Here is a tiny trained network, its code and every weight. The questions are about switching its units off for an input and a class, where a switched-off unit gives its printed mean instead of its output.

import numpy as np


def w(rows, s, z=0):
    codes = np.array(rows[::2]) - 128.0
    scale = np.full(codes.shape[1], s)
    scale[-1] = z or s
    return codes * scale


def norm(h):
    return h / np.sqrt((h * h).mean(-1, keepdims=True) + 1e-5)


def f(y):
    return y / 2 * (1 + np.tanh(0.7978845608 * (y + 0.044715 * y**3)))


def log_softmax(a):
    a = a - a.max(-1, keepdims=True)
    return a - np.log(np.exp(a).sum(-1, keepdims=True))


def net(x, mask):
    res = np.array(x, float).reshape(1, 8) / 4 @ E
    u = 0
    for l in range(4):
        y = f(norm(res) @ A[l][:, :-1].T + A[l][:, -1])
        res = res + np.where(mask[u : u + 5], y, B[l][:, -1]) @ B[l][:, :-1]
        u += 5
    return log_softmax(norm(res)[-1] @ U[:, :-1].T + U[:, -1])


A, B = {}, {}
E = w([
[129,127,126,130,124,125],'x0',
[149,215,73,125,79,200],'x1',
[108,54,25,167,165,212],'x2',
[127,127,129,128,125,129],'x3',
[124,127,132,129,126,129],'x4',
[126,129,130,127,131,130],'x5',
[130,129,127,127,132,129],'x6',
[132,158,175,255,158,114],'x7',
],0.018)
A[0] = w([
[151,190,181,61,71,55,95],'L0N0',
[139,227,158,136,77,92,16],'L0N1',
[146,252,170,63,97,118,2],'L0N2',
[153,169,190,91,118,55,27],'L0N3',
[148,221,189,125,122,53,79],'L0N4',
],0.026,0.0047)
B[0] = w([
[51,169,58,134,219,89,249],'L0N0',
[238,157,155,161,92,114,209],'L0N1',
[210,181,90,63,157,69,221],'L0N2',
[5,108,114,148,118,142,227],'L0N3',
[162,73,226,126,45,184,249],'L0N4',
],0.026,0.021)
A[1] = w([
[127,101,139,94,153,119,100],'L1N0',
[135,175,147,254,152,131,166],'L1N1',
[145,124,159,152,87,160,2],'L1N2',
[140,219,105,138,80,207,155],'L1N3',
[132,132,193,108,58,140,111],'L1N4',
],0.035,0.0064)
B[1] = w([
[127,109,91,163,80,139,150],'L1N0',
[158,124,126,252,121,116,250],'L1N1',
[99,199,61,107,191,67,168],'L1N2',
[102,147,50,109,75,211,233],'L1N3',
[103,98,207,142,115,161,216],'L1N4',
],0.029,0.016)
A[2] = w([
[2,124,220,134,163,102,92],'L2N0',
[99,72,116,163,99,131,183],'L2N1',
[66,112,137,98,153,131,3],'L2N2',
[49,138,109,127,187,86,56],'L2N3',
[160,80,243,209,166,89,118],'L2N4',
],0.031,0.0042)
B[2] = w([
[2,93,131,160,83,167,243],'L2N0',
[126,108,132,109,147,65,214],'L2N1',
[189,123,127,172,80,75,155],'L2N2',
[151,180,83,166,78,128,185],'L2N3',
[145,53,149,94,203,197,252],'L2N4',
],0.035,0.021)
A[3] = w([
[158,133,127,197,162,177,74],'L3N0',
[128,208,151,78,197,116,84],'L3N1',
[207,152,253,164,82,170,99],'L3N2',
[173,94,162,111,142,162,60],'L3N3',
[172,172,135,234,68,144,2],'L3N4',
],0.037,0.0069)
B[3] = w([
[135,185,99,159,116,93,236],'L3N0',
[188,150,170,160,135,101,174],'L3N1',
[122,93,165,2,127,153,245],'L3N2',
[166,190,136,154,128,144,193],'L3N3',
[23,123,193,98,86,72,249],'L3N4',
],0.044,0.014)
U = w([
[44,193,91,216,56,109,252],'0',
[228,251,113,104,127,65,51],'1',
[122,54,69,95,154,36,68],'2',
[147,138,14,67,95,243,93],'3',
[70,41,208,161,132,224,81],'4',
[162,144,198,10,105,163,182],'5',
[193,93,130,229,219,136,93],'6',
],0.019,0.0045)

Each question gives the input, the list of numbers given to net, and the class t.
The units are the neurons (one row each of A and B). Each row of codes is followed by its name. A weight is (code - 128) times the scale printed after its matrix; where a second scale follows, it is the last column's (A, B and U).
mask holds one flag per neuron, layer by layer. A switched-off neuron (its flag False) gives its mean, the last column of its row in B, instead of its output. The means were averaged over made-up inputs and are rounded, as every weight is.
A unit's drop is (log p(t) with every unit on - log p(t) with that unit switched off) / (log p(t) with every unit on - log p(t) with every unit switched off).
The circuit of an input: a set's keep is (log p(t) with only the set's units on - log p(t) with every unit switched off) / (log p(t) with every unit on - log p(t) with every unit switched off). Starting from the 12 units with the biggest drops (on a tie, the unit counted first), units are removed one at a time, each time the one whose removal leaves the highest keep (on an exact tie, the one counted first), for as long as the keep stays at least 0.8.
units of the circuit, in order: the units of the circuit, biggest drop first
most important unit: the unit with the biggest drop
k most important neurons: the k neurons with the biggest drops, biggest first
k most important neurons of layer l: the k neurons of layer l with the biggest drops, biggest first
input [5,-5,-4,2,-2,3,4,-2], class 0: units of the circuit, in order -> [L0N0]
input [3,3,0,0,3,3,1,0], class 1: units of the circuit, in order -> [L0N2, L2N0]
input [2,7,-7,-4,6,-1,-8,1], class 5: units of the circuit, in order -> [L0N4, L0N2]
input [-8,-7,4,0,-5,-4,-2,0], class 2: 2 most important neurons -> [L0N4, L0N1]
input [-1,6,-2,7,-7,8,2,1], class 5: units of the circuit, in order -> [L0N1, L3N2]
input [2,3,0,2,2,3,-2,0], class 1: units of the circuit, in order -> [L0N2, L2N0]
input [-5,-2,4,-8,-1,-3,-4,2], class 6: 2 most important neurons -> [L0N4, L0N0]
input [3,-3,8,1,-3,-4,5,-2], class 2: 4 most important neurons -> [L0N1, L0N4, L0N0, L0N3]
input [-5,5,1,-5,3,3,0,-6], class 3: 4 most important neurons -> [L0N0, L0N4, L1N1, L1N3]
input [0,4,3,-7,-2,4,7,-4], class 3: 2 most important neurons -> [L0N0, L0N4]
input [4,1,-5,0,3,-1,4,6], class 5: 2 most important neurons -> [L0N1, L3N2]
input [-4,-6,5,-7,5,-7,-4,1], class 6: 2 most important neurons -> [L0N0, L0N4]
input [-7,-4,0,4,0,6,-4,-2], class 0: 3 most important neurons of layer 1 -> [L1N1, L1N3, L1N4]
input [6,8,-7,-1,1,2,8,8], class 5: 2 most important neurons -> [L3N2, L0N4]
input [-2,1,0,-1,1,-7,-7,4], class 5: most important neuron -> [L0N3]
input [-6,-2,4,2,-3,-4,-7,-4], class 2: 3 most important neurons of layer 0 -> [L0N4, L0N1, L0N0]
input [2,-2,-4,-6,-4,-5,5,-1], class 0: 3 most important neurons of layer 0 -> [L0N0, L0N3, L0N2]
input [5,3,2,6,8,5,1,-5], class 3: 3 most important neurons of layer 0 -> [L0N0, L0N4, L0N3]
input [-1,5,3,7,-7,-4,-4,-7], class 3: 2 most important neurons of layer 0 -> [L0N0, L0N4]
input [2,5,-8,3,6,5,0,8], class 5: 3 most important neurons -> [L0N1, L0N4, L3N2]
input [-6,-6,5,5,0,-1,-5,-7], class 2: 3 most important neurons -> [L0N4, L0N0, L0N3]
input [6,-6,8,3,7,2,-8,0], class 2: most important neuron of layer 1 -> [L1N1]
input [-1,-4,-6,1,-8,-4,-6,-1], class 0: 2 most important neurons -> [L0N0, L0N3]
input [3,3,1,-1,6,-5,7,-4], class 3: 2 most important neurons -> [L0N0, L1N1]
input [-1,-1,5,3,3,4,2,-6], class 2: 2 most important neurons of layer 0 -> [L0N1, L0N4]
input [4,1,5,6,-3,6,5,0], class 3: 3 most important neurons -> [L0N0, L0N1, L1N1]
input [-7,-1,-4,7,-1,-2,-6,-6], class 0: most important unit -> L0N3
input [3,-1,2,-8,-3,3,0,2], class 6: 4 most important neurons of layer 0 -> [L0N4, L0N1, L0N0, L0N3]
